[[115 128 153 143 128]
 [142 127 112 111 128]
 [126 128 136 115 128]
 [118 128 131 128 128]
 [136 128 114 137 128]]
->
[[115 128]
 [142 127]]

[[106 144]
 [118 123]
 [138 129]]
->
[[106 144]
 [118 123]]

[[147 110 152 113 101]
 [138 101 134 115 157]]
->
[[147 110]
 [138 101]]

[[109 112 110 133]
 [136 155 137 133]
 [125 112 137 110]]
->
[[109 112]
 [136 155]]

[[117 143 128]
 [133 121 120]
 [146 136 140]
 [135 125 135]
 [132 101 137]]
->
[[117 143]
 [133 121]]

[[126 115 120]
 [131  99 102]
 [128 147 148]]
->
[[126 115]
 [131  99]]
---
[[141 141 116 116 136 116 141 140 140 116 141 141 141 117]
 [152 152 115 115 135 115 152 151 152 115 152 152 152 114]]
->
[[152 141]
 [152 141]
 [115 116]
 [115 116]
 [135 136]
 [115 116]
 [152 141]
 [151 140]
 [152 140]
 [115 116]
 [152 141]
 [152 141]
 [152 141]
 [114 117]]

[[131 121 127 127 123]
 [114 120 137 134 125]
 [133 116 124 121 125]
 [125 125 131 131 135]
 [114 104 121 140 141]]
->
[[114 125 133 114 131]
 [104 125 116 120 121]
 [121 131 124 137 127]
 [140 131 121 134 127]
 [141 135 125 125 123]]

[[141 129 139 118 141 126 134]
 [112 127 127 140 125 106 133]
 [120 126 124 133 130 125 118]
 [117 128 132 123 127 124 125]
 [147 131 135 125 125 129 144]
 [122 127 121 128 126 140 114]
 [122 126 121 139 123 125 121]
 [106 127 133 126 116 118 111]
 [118 129 132 123 120 125 127]]
->
[[118 106 122 122 147 117 120 112 141]
 [129 127 126 127 131 128 126 127 129]
 [132 133 121 121 135 132 124 127 139]
 [123 126 139 128 125 123 133 140 118]
 [120 116 123 126 125 127 130 125 141]
 [125 118 125 140 129 124 125 106 126]
 [127 111 121 114 144 125 118 133 134]]

[[116 117 129 138]
 [120 128 132 126]
 [120 126 109 139]
 [136 125 154 135]
 [110 124 130 135]]
->
[[110 136 120 120 116]
 [124 125 126 128 117]
 [130 154 109 132 129]
 [135 135 139 126 138]]

[[128 131 125 128 135 129 127 129 128 128 129 129 129]
 [129 128 133 130 122 125 128 128 119 128 126 128 126]
 [129 140 120 132 145 131 125 129 135 128 136 134 130]
 [129 124 135 129 125 129 130 128 126 128 130 130 127]
 [128 129 135 127 127 120 129 129  98 127 119 124 123]
 [128 122 135 127 132 132 132 129 130 128 132 131 127]
 [129 118 135 128 103 126 129 125 131 128 123 125 127]]
->
[[129 128 128 129 129 129 128]
 [118 122 129 124 140 128 131]
 [135 135 135 135 120 133 125]
 [128 127 127 129 132 130 128]
 [103 132 127 125 145 122 135]
 [126 132 120 129 131 125 129]
 [129 132 129 130 125 128 127]
 [125 129 129 128 129 128 129]
 [131 130  98 126 135 119 128]
 [128 128 127 128 128 128 128]
 [123 132 119 130 136 126 129]
 [125 131 124 130 134 128 129]
 [127 127 123 127 130 126 129]]

[[123 104 124]
 [114 104 126]
 [115 108 124]]
->
[[115 114 123]
 [108 104 104]
 [124 126 124]]
---
[[129 122 130 143]
 [155 143 147 142]]
->
[[122 130]
 [143 147]]

[[106 146 134 143]
 [138 142 138 135]
 [121 109 122 117]
 [139 120 140 127]
 [132 130 137 142]]
->
[[146 134]
 [142 138]]

[[154 124 120 136]
 [111 152 125 134]
 [133 139 139 139]
 [138 135 134 143]
 [123 125 116 124]]
->
[[124 120]
 [152 125]]

[[136 106 104 126 157]
 [117 131 148 144 105]
 [137 136 130 115 126]
 [138 132 127 123 126]
 [133 128 111 108 133]]
->
[[106 104]
 [131 148]]

[[121 143 150 147 130]
 [131 130 140 135 124]
 [114 133 138 135 125]]
->
[[143 150]
 [130 140]]

[[129 138 122 118 101]
 [129 117 145 126 132]
 [106 138 118 120 117]
 [152 129 117 142 127]]
->
[[138 122]
 [117 145]]

[[128 130 128 124 123]
 [111 136 108 150 141]
 [146 116 140 144 143]]
->
[[130 128]
 [136 108]]

[[112 116 107 103]
 [141 126 108 130]
 [142 139 134 115]]
->
[[116 107]
 [126 108]]
---
[[106 100 150 141 142 114 149 128 123]
 [152 111 112 116 125 157 112 136 123]
 [130 147 137 146 115 143 146 113 152]
 [133 109 136 138 115 140 129 141 107]
 [110 122 116 126 117 100 130 132 135]]
->
[[123 128 149 114 142 141 150 100 106]
 [123 136 112 157 125 116 112 111 152]
 [152 113 146 143 115 146 137 147 130]
 [107 141 129 140 115 138 136 109 133]
 [135 132 130 100 117 126 116 122 110]]

[[126 132 136 116]
 [135 117 121 120]
 [155 137 140 116]
 [122 136 141 118]
 [122 142 122 134]
 [116 145 115 126]]
->
[[116 136 132 126]
 [120 121 117 135]
 [116 140 137 155]
 [118 141 136 122]
 [134 122 142 122]
 [126 115 145 116]]

[[118 140 147 117 118 120 128 137 120]
 [126 128 129 129 128 126 122 130 131]
 [151 133 116 154 116 139 134  98 122]
 [102 124 140 100 139 117 120 151 124]
 [124 135 136 123 123 124 129 130 126]
 [114 125 134 114 132 122 123 140 130]]
->
[[120 137 128 120 118 117 147 140 118]
 [131 130 122 126 128 129 129 128 126]
 [122  98 134 139 116 154 116 133 151]
 [124 151 120 117 139 100 140 124 102]
 [126 130 129 124 123 123 136 135 124]
 [130 140 123 122 132 114 134 125 114]]

[[139 122 135 141 106 112 144]
 [140 149 104 150 109 136 104]]
->
[[144 112 106 141 135 122 139]
 [104 136 109 150 104 149 140]]

[[124 112 131 143 113 123 121 130]
 [130 141 126 125 141 137 138 141]
 [132 145 123  99 143 126 130 108]
 [127 122 129 132 123 126 125 127]
 [126 115 130 133 115 120 118 118]
 [128 134 128 139 136 140 139 152]]
->
[[130 121 123 113 143 131 112 124]
 [141 138 137 141 125 126 141 130]
 [108 130 126 143  99 123 145 132]
 [127 125 126 123 132 129 122 127]
 [118 118 120 115 133 130 115 126]
 [152 139 140 136 139 128 134 128]]

[[132 144 138 123 124 126 137 140 133]
 [128 132 128 127 126 126 130 130 129]
 [136 136 145 129 132 133 136 136 133]
 [131 122 134 130 135 133 136 129 126]
 [133 119 150 141 142 129 141 126 131]
 [113 132  99 123 109 111 106 120 127]]
->
[[133 140 137 126 124 123 138 144 132]
 [129 130 130 126 126 127 128 132 128]
 [133 136 136 133 132 129 145 136 136]
 [126 129 136 133 135 130 134 122 131]
 [131 126 141 129 142 141 150 119 133]
 [127 120 106 111 109 123  99 132 113]]

[[119 134 146 120 142 106 116 136]
 [112 134 126 138 116 139 126 116]]
->
[[136 116 106 142 120 146 134 119]
 [116 126 139 116 138 126 134 112]]

[[138 118 137 126 128 137]
 [131 125 133 126 126 133]
 [117 123 125 103 134 130]
 [133 123 119 127 119 127]
 [132 126 120 132 116 128]
 [131 133 123 123 136 135]
 [140 139 135 131 134 120]
 [123 137 123 111 121 126]]
->
[[137 128 126 137 118 138]
 [133 126 126 133 125 131]
 [130 134 103 125 123 117]
 [127 119 127 119 123 133]
 [128 116 132 120 126 132]
 [135 136 123 123 133 131]
 [120 134 131 135 139 140]
 [126 121 111 123 137 123]]

[[131 136 105]
 [114 115 123]]
->
[[105 136 131]
 [123 115 114]]
---
[[121 132 127 128 117 124]
 [127 101 129 116 110 150]
 [128 107 121 126 114 138]]
->
[[127 101 129 116 110 150]
 [121 132 127 128 117 124]
 [128 107 121 126 114 138]]

[[151 153 105 116 104]
 [106 104 152 140 151]]
->
[[106 104 152 140 151]
 [151 153 105 116 104]]

[[133 116 128 133 145 132 124 119]
 [129 141 121 124 115 117 136 121]
 [136 144 124 134 114 126 106 139]
 [133 142 117 134 115 126 133 126]
 [130 129 122 120 102 119 137 130]]
->
[[133 116 128 133 145 132 124 119]
 [136 144 124 134 114 126 106 139]
 [130 129 122 120 102 119 137 130]
 [129 141 121 124 115 117 136 121]
 [133 142 117 134 115 126 133 126]]

[[103 109 109 114]
 [126 105 106 136]
 [114 125 122 119]]
->
[[114 125 122 119]
 [103 109 109 114]
 [126 105 106 136]]

[[144 150 106 126 136 126 119 123]
 [125 127 125 135 135 128 125 125]
 [140 141 123 121 139 120 104 113]
 [118 126 118 130 124 133 124 136]
 [133 127 130 129 120 131 134 130]]
->
[[133 127 130 129 120 131 134 130]
 [125 127 125 135 135 128 125 125]
 [140 141 123 121 139 120 104 113]
 [118 126 118 130 124 133 124 136]
 [144 150 106 126 136 126 119 123]]

[[125 156 128 100]
 [119 142 114 146]
 [128 141 134 109]]
->
[[128 141 134 109]
 [125 156 128 100]
 [119 142 114 146]]
